Below is a small trained network, with its code and all its weights. Each question gives an input and a class and asks what happens when units are switched off, that is, made to give their printed mean instead of their output.

import numpy as np


def w(rows, s, z=0):
    codes = np.array(rows[::2]) - 128.0
    scale = np.full(codes.shape[1], s)
    scale[-1] = z or s
    return codes * scale


def norm(h):
    return h / np.sqrt((h * h).mean(-1, keepdims=True) + 1e-5)


def f(y):
    return y / 2 * (1 + np.tanh(0.7978845608 * (y + 0.044715 * y**3)))


def log_softmax(a):
    a = a - a.max(-1, keepdims=True)
    return a - np.log(np.exp(a).sum(-1, keepdims=True))


def net(x, mask):
    res = np.array(x, float).reshape(1, 2) / 4 @ E
    u = 0
    for l in range(3):
        y = f(norm(res) @ A[l][:, :-1].T + A[l][:, -1])
        res = res + np.where(mask[u : u + 7], y, B[l][:, -1]) @ B[l][:, :-1]
        u += 7
    return log_softmax(norm(res)[-1] @ U[:, :-1].T + U[:, -1])


A, B = {}, {}
E = w([
[134,126,156,247,82,67,116,88,33,193,253,174],'x0',
[254,71,16,81,99,150,178,141,78,122,79,37],'x1',
],0.0052)
A[0] = w([
[105,180,254,106,75,151,146,153,200,127,161,165,226],'L0N1',
[62,195,153,172,134,144,92,155,168,145,162,107,72],'L0N2',
[128,102,169,181,101,120,79,82,163,163,128,188,141],'L0N3',
[72,231,135,145,67,101,100,164,42,28,97,104,50],'L0N4',
[134,107,126,244,144,180,101,130,68,85,148,212,165],'L0N5',
[126,208,52,210,68,114,100,78,63,131,146,115,255],'L0N6',
[101,101,95,22,197,215,112,166,149,31,97,164,239],'L0N7',
],0.0033,0.00066)
B[0] = w([
[170,75,54,120,88,130,149,159,129,120,123,74,213],'L0N1',
[253,38,93,17,47,117,193,43,178,129,50,91,181],'L0N2',
[143,120,204,122,149,164,201,131,121,85,143,77,191],'L0N3',
[108,104,70,150,67,153,225,123,102,88,107,151,128],'L0N4',
[173,148,11,62,177,178,190,147,168,115,91,124,201],'L0N5',
[107,63,130,122,160,174,102,217,207,113,103,101,208],'L0N6',
[66,197,113,197,174,169,123,174,86,178,103,120,254],'L0N7',
],0.0044,0.0035)
A[1] = w([
[149,93,169,138,45,118,147,97,65,117,162,127,117],'L1N1',
[98,107,116,190,127,127,163,118,190,146,64,106,33],'L1N2',
[102,132,148,167,189,72,4,179,91,172,100,76,7],'L1N3',
[128,108,69,113,132,152,227,224,101,150,111,128,145],'L1N4',
[137,121,144,145,163,82,164,123,22,180,199,178,62],'L1N5',
[58,141,239,59,128,72,129,96,205,130,161,175,53],'L1N6',
[120,97,126,172,40,75,111,166,133,100,180,83,254],'L1N7',
],0.0043,0.00049)
B[1] = w([
[129,235,83,147,242,167,83,68,157,79,93,90,188],'L1N1',
[116,116,126,119,117,57,169,116,165,222,206,67,168],'L1N2',
[136,144,181,171,142,95,235,79,160,143,84,120,150],'L1N3',
[89,143,186,180,76,24,37,79,141,118,174,169,254],'L1N4',
[62,106,63,129,178,254,148,228,190,137,102,149,229],'L1N5',
[224,62,95,83,58,118,58,134,25,91,49,174,231],'L1N6',
[98,224,161,111,122,98,159,142,154,178,25,79,193],'L1N7',
],0.005,0.0034)
A[2] = w([
[13,196,234,152,172,121,139,140,119,141,125,176,219],'L2N1',
[101,119,135,228,97,66,219,35,140,157,157,124,91],'L2N2',
[129,90,88,184,157,200,162,185,134,168,223,151,133],'L2N3',
[229,95,94,134,172,121,99,126,113,173,139,49,169],'L2N4',
[121,37,110,64,11,119,64,147,45,57,103,186,200],'L2N5',
[120,193,182,171,106,3,187,54,202,173,172,140,6],'L2N6',
[44,183,75,49,137,190,122,144,189,22,115,55,127],'L2N7',
],0.0046,0.0015)
B[2] = w([
[167,104,109,88,80,108,83,152,107,97,120,74,255],'L2N1',
[169,89,119,93,194,145,208,22,203,138,153,187,166],'L2N2',
[67,200,130,117,170,118,193,138,169,149,64,91,223],'L2N3',
[106,96,213,80,91,121,88,114,123,79,160,190,194],'L2N4',
[175,81,170,92,72,80,68,125,3,69,191,57,240],'L2N5',
[181,109,137,138,171,179,174,91,82,140,188,195,175],'L2N6',
[80,182,129,229,167,144,190,113,172,180,189,191,226],'L2N7',
],0.0062,0.0043)
U = w([
[65,227,105,182,195,170,152,170,172,175,87,112,176],'0',
[145,51,160,75,52,96,30,134,54,53,118,120,139],'1',
[202,81,162,128,212,141,196,11,135,164,189,205,4],'2',
],0.011,0.003)

Each question gives the input, the list of numbers given to net, and the class t.
The units are the neurons (one row each of A and B). Each row of codes is followed by its name. A weight is (code - 128) times the scale printed after its matrix; where a second scale follows, it is the last column's (A, B and U).
mask holds one flag per neuron, layer by layer. A switched-off neuron (its flag False) gives its mean, the last column of its row in B, instead of its output. The means were averaged over made-up inputs and are rounded, as every weight is.
A unit's drop is (log p(t) with every unit on - log p(t) with that unit switched off) / (log p(t) with every unit on - log p(t) with every unit switched off).
The circuit of an input: a set's keep is (log p(t) with only the set's units on - log p(t) with every unit switched off) / (log p(t) with every unit on - log p(t) with every unit switched off). Starting from the 12 units with the biggest drops (on a tie, the unit counted first), units are removed one at a time, each time the one whose removal leaves the highest keep (on an exact tie, the one counted first), for as long as the keep stays at least 0.8.
units of the circuit, in order: the units of the circuit, biggest drop first
most important unit: the unit with the biggest drop
k most important neurons: the k neurons with the biggest drops, biggest first
k most important neurons of layer l: the k neurons of layer l with the biggest drops, biggest first
drop when u is switched off: that unit's drop, to one decimal
input [4,-7], class 1: units of the circuit, in order	[L1N6]
input [6,-6], class 0: 3 most important neurons of layer 1	[L1N5; L1N4; L1N1]
input [3,1], class 2: 4 most important neurons	[L0N6; L1N4; L1N6; L0N5]
input [5,-5], class 0: 3 most important neurons of layer 1	[L1N5; L1N4; L1N1]
input [3,0], class 2: 4 most important neurons	[L0N6; L0N5; L1N6; L1N4]
input [6,-7], class 1: 2 most important neurons	[L1N6; L0N7]
input [-7,7], class 0: 2 most important neurons of layer 2	[L2N7; L2N1]
input [2,0], class 2: 2 most important neurons	[L1N6; L1N4]
input [8,-8], class 0: 2 most important neurons	[L1N5; L2N5]
input [3,2], class 2: 3 most important neurons	[L0N6; L1N4; L1N6]
input [8,8], class 0: 3 most important neurons of layer 2	[L2N5; L2N3; L2N1]
input [4,4], class 0: 4 most important neurons	[L0N2; L1N6; L0N1; L2N5]
input [-6,5], class 0: 3 most important neurons	[L1N6; L2N7; L0N7]
input [0,-1], class 2: most important unit	L1N6
input [6,5], class 0: 2 most important neurons	[L1N5; L0N2]
input [-1,0], class 2: 2 most important neurons	[L1N3; L2N2]
input [-7,5], class 0: 2 most important neurons	[L1N6; L2N7]
input [1,-3], class 2: drop when L0N1 is switched off	3.7
input [0,-5], class 1: drop when L1N6 is switched off	2.3
input [3,-8], class 1: drop when L1N6 is switched off	2.4
input [1,-1], class 2: most important neuron	[L1N6]
